Here is a tiny trained network, its code and every weight. The questions are about switching its units off for an input and a class, where a switched-off unit gives its printed mean instead of its output.

import numpy as np


def w(rows, s, z=0):
    codes = np.array(rows[::2]) - 128.0
    scale = np.full(codes.shape[1], s)
    scale[-1] = z or s
    return codes * scale


def f(y):
    return y / 2 * (1 + np.tanh(0.7978845608 * (y + 0.044715 * y**3)))


def log_softmax(a):
    a = a - a.max(-1, keepdims=True)
    return a - np.log(np.exp(a).sum(-1, keepdims=True))


def net(x, mask):
    res = np.array(x, float).reshape(1, 6) / 4 @ E
    y = f(res @ A[0][:, :-1].T + A[0][:, -1])
    res = res + np.where(mask, y, B[0][:, -1]) @ B[0][:, :-1]
    return log_softmax(res[-1] @ U[:, :-1].T + U[:, -1])


A, B = {}, {}
E = w([
[119,116,227],'x0',
[127,130,126],'x1',
[132,128,130],'x2',
[138,2,107],'x3',
[28,121,115],'x4',
[131,129,127],'x5',
],0.0071)
A[0] = w([
[124,114,126,140],'n1',
[126,182,132,76],'n2',
[120,198,135,69],'n3',
[8,120,123,2],'n4',
[25,127,124,50],'n5',
[137,146,24,55],'n6',
[143,126,128,94],'n7',
[115,202,133,80],'n8',
[122,199,136,60],'n9',
[218,130,138,59],'n10',
[206,135,138,81],'n11',
[124,117,218,58],'n12',
[110,103,217,88],'n13',
[139,60,122,37],'n14',
[126,44,113,60],'n15',
[222,139,143,65],'n16',
],0.014,0.0092)
B[0] = w([
[146,131,139,169],'n1',
[164,90,162,146],'n2',
[188,78,158,190],'n3',
[40,47,110,182],'n4',
[78,30,85,202],'n5',
[198,162,4,210],'n6',
[100,145,138,74],'n7',
[192,58,149,224],'n8',
[190,86,165,180],'n9',
[51,68,109,199],'n10',
[56,74,109,201],'n11',
[160,169,36,192],'n12',
[200,139,15,252],'n13',
[161,103,234,148],'n14',
[226,75,188,231],'n15',
[55,56,95,227],'n16',
],0.026,0.0019)
U = w([
[152,102,93,247],'0',
[152,96,89,229],'1',
[215,45,132,39],'2',
[84,41,59,61],'3',
[151,119,88,207],'4',
[204,122,1,19],'5',
[85,194,182,5],'6',
],0.0072,0.014)

Each question gives the input, the list of numbers given to net, and the class t.
The units are the neurons (one row each of A and B). Each row of codes is followed by its name. A weight is (code - 128) times the scale printed after its matrix; where a second scale follows, it is the last column's (A, B and U).
mask holds one flag per neuron, in row order. A switched-off neuron (its flag False) gives its mean, the last column of its row in B, instead of its output. The means were averaged over made-up inputs and are rounded, as every weight is.
A unit's drop is (log p(t) with every unit on - log p(t) with that unit switched off) / (log p(t) with every unit on - log p(t) with every unit switched off).
The circuit of an input: a set's keep is (log p(t) with only the set's units on - log p(t) with every unit switched off) / (log p(t) with every unit on - log p(t) with every unit switched off). Starting from the 12 units with the biggest drops (on a tie, the unit counted first), units are removed one at a time, each time the one whose removal leaves the highest keep (on an exact tie, the one counted first), for as long as the keep stays at least 0.8.
units of the circuit, in order: the units of the circuit, biggest drop first
most important unit: the unit with the biggest drop
top k neurons: the k neurons with the biggest drops, biggest first
drop of u: that unit's drop, to one decimal
input [8,1,-4,-3,2,-6], class 5: most important unit -> n13
input [-4,4,-4,-5,8,3], class 3: top 2 neurons -> (n5; n4)
input [6,4,6,-7,7,-1], class 2: units of the circuit, in order -> (n8; n3)
input [6,4,-5,-4,-8,-4], class 3: units of the circuit, in order -> (n16; n11)
input [7,-3,-1,4,-4,-5], class 5: units of the circuit, in order -> (n13; n12)
input [3,-3,4,-1,6,4], class 3: units of the circuit, in order -> (n5; n4)
input [8,7,0,0,6,-6], class 5: top 2 neurons -> (n13; n12)
input [-3,6,-7,7,5,5], class 2: top 2 neurons -> (n15; n14)
input [-4,-3,-3,-5,-2,2], class 2: units of the circuit, in order -> (n8; n3; n9)
input [-5,-4,1,1,7,0], class 3: units of the circuit, in order -> (n5; n4)
input [3,6,6,-2,8,1], class 3: drop of n5 -> 0.3
input [-4,7,-2,8,4,-5], class 2: drop of n11 -> 0.0
input [-8,6,0,4,0,-6], class 5: drop of n6 -> 1.0
input [2,2,5,0,-5,4], class 3: drop of n16 -> 0.3
input [8,-1,-5,-1,7,-4], class 5: units of the circuit, in order -> (n13)
